Below is a small trained network, with its code and all its weights. Each question gives an input and a target symbol and asks what happens when units are switched off, that is, made to give their printed mean instead of their output.

import numpy as np


def w(rows, s, z=0):
    codes = np.array(rows[::2]) - 128.0
    scale = np.full(codes.shape[1], s)
    scale[-1] = z or s
    return codes * scale


def norm(h):
    return h / np.sqrt((h * h).mean(-1, keepdims=True) + 1e-5)


def f(y):
    return np.maximum(y, 0)


def softmax(a):
    e = np.exp(a - a.max(-1, keepdims=True))
    return e / e.sum(-1, keepdims=True)


def log_softmax(a):
    a = a - a.max(-1, keepdims=True)
    return a - np.log(np.exp(a).sum(-1, keepdims=True))


def net(x, mask):
    ids = ['Ωαβδζημπψ'.index(c) for c in x.split()]
    T = len(ids)
    res = E[ids] + P[:T]
    u = 0
    for l in range(3):
        r = norm(res)
        for j in range(2):
            rows = slice(3 * j, 3 * j + 3)
            q, k, v = (r @ M[l][rows].T for M in (Q, K, V))
            z = softmax(np.where(np.tri(T) > 0, q @ k.T / 3**0.5, -1e9)) @ v
            o = O[l][rows]
            res = res + np.where(mask[u + j], z, o[:, -1]) @ o[:, :-1]
        u += 2
        y = f(norm(res) @ A[l][:, :-1].T + A[l][:, -1])
        res = res + np.where(mask[u : u + 4], y, B[l][:, -1]) @ B[l][:, :-1]
        u += 4
    return log_softmax(norm(res)[-1] @ U[:, :-1].T + U[:, -1])


Q, K, V, O, A, B = {}, {}, {}, {}, {}, {}
E = w([
[189,75,250,166],'Ω',
[81,121,70,96],'α',
[101,135,179,175],'β',
[133,116,150,224],'δ',
[152,98,114,132],'ζ',
[115,88,120,69],'η',
[163,181,155,111],'μ',
[84,190,57,119],'π',
[127,185,164,72],'ψ',
],0.011)
P = w([
[254,225,175,20],'0',
[222,113,186,40],'1',
[191,85,186,73],'2',
[174,64,178,91],'3',
[152,67,167,110],'4',
[141,72,160,129],'5',
[125,63,158,145],'6',
[110,52,152,148],'7',
[98,55,151,164],'8',
[89,68,149,181],'9',
[76,52,141,189],'10',
[61,32,144,184],'11',
[55,30,148,189],'12',
],0.0017)
Q[0] = w([
[142,149,107,150],'L0H0',
[157,133,168,197],'L0H0',
[88,77,161,146],'L0H0',
[218,3,46,136],'L0H1',
[92,104,225,149],'L0H1',
[166,246,154,67],'L0H1',
],0.017)
K[0] = w([
[115,140,136,154],'L0H0',
[190,122,139,151],'L0H0',
[160,111,76,105],'L0H0',
[145,6,78,117],'L0H1',
[120,117,203,158],'L0H1',
[181,201,112,85],'L0H1',
],0.019)
V[0] = w([
[106,138,186,106],'L0H0',
[193,100,100,133],'L0H0',
[154,121,120,128],'L0H0',
[155,157,118,134],'L0H1',
[116,36,156,174],'L0H1',
[253,215,100,135],'L0H1',
],0.005)
O[0] = w([
[141,95,139,151,132],'L0H0',
[157,203,115,114,200],'L0H0',
[137,151,126,126,153],'L0H0',
[122,100,133,133,97],'L0H1',
[180,144,73,150,249],'L0H1',
[116,3,158,149,86],'L0H1',
],0.0065,0.0019)
A[0] = w([
[130,149,210,248,138],'L0N0',
[67,135,157,201,90],'L0N1',
[84,124,214,150,122],'L0N2',
[24,129,82,154,2],'L0N3',
],0.011,0.0022)
B[0] = w([
[192,86,182,7,253],'L0N0',
[99,162,109,83,170],'L0N1',
[158,170,209,144,194],'L0N2',
[77,154,173,59,160],'L0N3',
],0.011,0.0046)
Q[1] = w([
[86,105,236,113],'L1H0',
[250,147,179,210],'L1H0',
[91,241,162,130],'L1H0',
[134,129,136,136],'L1H1',
[105,131,162,147],'L1H1',
[116,119,117,125],'L1H1',
],0.015)
K[1] = w([
[174,199,194,83],'L1H0',
[150,53,226,241],'L1H0',
[92,250,189,181],'L1H0',
[119,113,125,132],'L1H1',
[89,101,148,108],'L1H1',
[141,141,129,119],'L1H1',
],0.013)
V[1] = w([
[186,243,103,105],'L1H0',
[129,234,177,77],'L1H0',
[135,104,116,141],'L1H0',
[58,49,187,3],'L1H1',
[174,177,100,206],'L1H1',
[149,108,39,166],'L1H1',
],0.0048)
O[1] = w([
[111,45,189,141,145],'L1H0',
[146,50,89,190,163],'L1H0',
[120,145,150,114,121],'L1H0',
[150,82,237,3,253],'L1H1',
[121,161,67,193,53],'L1H1',
[87,144,81,98,89],'L1H1',
],0.004,0.005)
A[1] = w([
[68,129,118,53,42],'L1N0',
[88,230,70,210,72],'L1N1',
[154,12,182,141,11],'L1N2',
[91,88,178,96,142],'L1N3',
],0.011,0.0013)
B[1] = w([
[118,84,110,82,234],'L1N0',
[118,234,3,168,134],'L1N1',
[115,104,80,223,235],'L1N2',
[142,147,146,69,253],'L1N3',
],0.015,0.0066)
Q[2] = w([
[194,160,134,219],'L2H0',
[191,128,225,171],'L2H0',
[94,152,16,135],'L2H0',
[113,101,105,66],'L2H1',
[68,162,176,85],'L2H1',
[102,42,5,36],'L2H1',
],0.021)
K[2] = w([
[105,170,135,252],'L2H0',
[170,215,118,194],'L2H0',
[54,28,153,114],'L2H0',
[171,155,90,107],'L2H1',
[187,168,182,85],'L2H1',
[192,249,2,188],'L2H1',
],0.019)
V[2] = w([
[230,253,159,92],'L2H0',
[180,141,186,116],'L2H0',
[204,61,189,60],'L2H0',
[124,167,99,252],'L2H1',
[226,156,144,36],'L2H1',
[218,176,139,87],'L2H1',
],0.0049)
O[2] = w([
[104,97,234,203,105],'L2H0',
[105,161,122,171,142],'L2H0',
[33,199,57,152,255],'L2H0',
[95,96,192,3,104],'L2H1',
[172,103,44,190,181],'L2H1',
[145,95,81,123,164],'L2H1',
],0.0051,0.0049)
A[2] = w([
[3,181,208,137,38],'L2N0',
[118,133,136,69,6],'L2N1',
[99,136,220,143,180],'L2N2',
[103,13,38,188,34],'L2N3',
],0.018,0.0021)
B[2] = w([
[158,2,151,95,151],'L2N0',
[133,170,118,172,237],'L2N1',
[61,158,108,136,192],'L2N2',
[140,106,25,195,255],'L2N3',
],0.023,0.0073)
U = w([
[27,166,160,184,86],'Ω',
[138,128,198,172,212],'α',
[113,66,119,48,40],'β',
[150,86,73,194,252],'δ',
[59,45,146,110,101],'ζ',
[186,253,142,202,22],'η',
[139,182,164,94,115],'μ',
[92,168,109,59,100],'π',
[245,106,134,82,100],'ψ',
],0.011,0.0041)

Each question gives the input, a string of symbols that net reads in full, and the target symbol t.
The units are the heads (3 rows each of Q, K, V and O) and the neurons (one row each of A and B). Each row of codes is followed by its name. A weight is (code - 128) times the scale printed after its matrix; where a second scale follows, it is the last column's (O, A, B and U).
mask holds one flag per unit, layer by layer, with each layer's heads first. A switched-off unit (its flag False) gives its mean, the last column of its rows in O or B, instead of its output. The means were averaged over made-up inputs and are rounded, as every weight is.
A unit's drop is (log p(t) with every unit on - log p(t) with that unit switched off) / (log p(t) with every unit on - log p(t) with every unit switched off).
The circuit of an input: a set's keep is (log p(t) with only the set's units on - log p(t) with every unit switched off) / (log p(t) with every unit on - log p(t) with every unit switched off). Starting from the 12 units with the biggest drops (on a tie, the unit counted first), units are removed one at a time, each time the one whose removal leaves the highest keep (on an exact tie, the one counted first), for as long as the keep stays at least 0.8.
circuit, biggest first: the units of the circuit, biggest drop first
top k neurons: the k neurons with the biggest drops, biggest first
top k neurons in layer l: the k neurons of layer l with the biggest drops, biggest first
which heads matter: for each layer, one digit per head in row order, 1 if its drop is at least 0.15 and else 0, layers parted by /
input δ η ζ μ, target α: top neuron in layer 1	[L1N0]
input η η β, target μ: circuit, biggest first	[L0N0, L0N2, L2H0, L2N2]
input ζ ζ π, target β: top 2 neurons	[L0N3, L2N0]
input ζ η η η η, target π: circuit, biggest first	[L2N3, L2N1]
input η ζ δ, target μ: which heads matter	00 / 00 / 01
input ζ ψ δ ζ η μ δ ζ η ψ ψ, target Ω: circuit, biggest first	[L2N2, L0H1, L0N2]
input δ ζ η η ζ α η ζ δ η η β ψ, target Ω: circuit, biggest first	[L2N2, L0N2, L0H1]
input Ω α ψ ψ η ζ η η ζ η μ, target Ω: circuit, biggest first	[L0H1, L2N2, L0N2]
input η ψ ψ ψ, target ζ: circuit, biggest first	[L0H1, L0N2, L2N0, L2N2]
input δ ψ η π η π η δ β ζ α, target β: circuit, biggest first	[L2N0, L0N3]
input Ω ψ Ω η η ζ η μ ζ η η α, target π: top 2 neurons	[L0N3, L1N2]
input δ ζ η ζ η μ ζ Ω, target ψ: which heads matter	11 / 00 / 01
input δ μ μ π α, target π: which heads matter	01 / 00 / 01
input ψ η μ δ η ζ π β η η α, target β: which heads matter	00 / 00 / 01
input η π ζ ψ μ ζ ζ η η η Ω η, target π: which heads matter	11 / 10 / 01
input ζ β η μ π, target ζ: circuit, biggest first	[L0N3, L2N0, L0H1]
input η η μ ζ ζ, target η: which heads matter	10 / 11 / 11
input ζ η η β η ψ η η ζ η μ, target Ω: which heads matter	01 / 10 / 00
input η δ ζ η ψ π μ Ω, target ψ: which heads matter	00 / 00 / 00
input δ η η ζ β ζ, target η: top 3 neurons in layer 0	[L0N0, L0N2, L0N3]
input ζ η η μ δ β π, target ζ: circuit, biggest first	[L2N0, L0N3, L0H1]
input α η μ η η ζ δ β, target η: top neuron in layer 2	[L2N1]
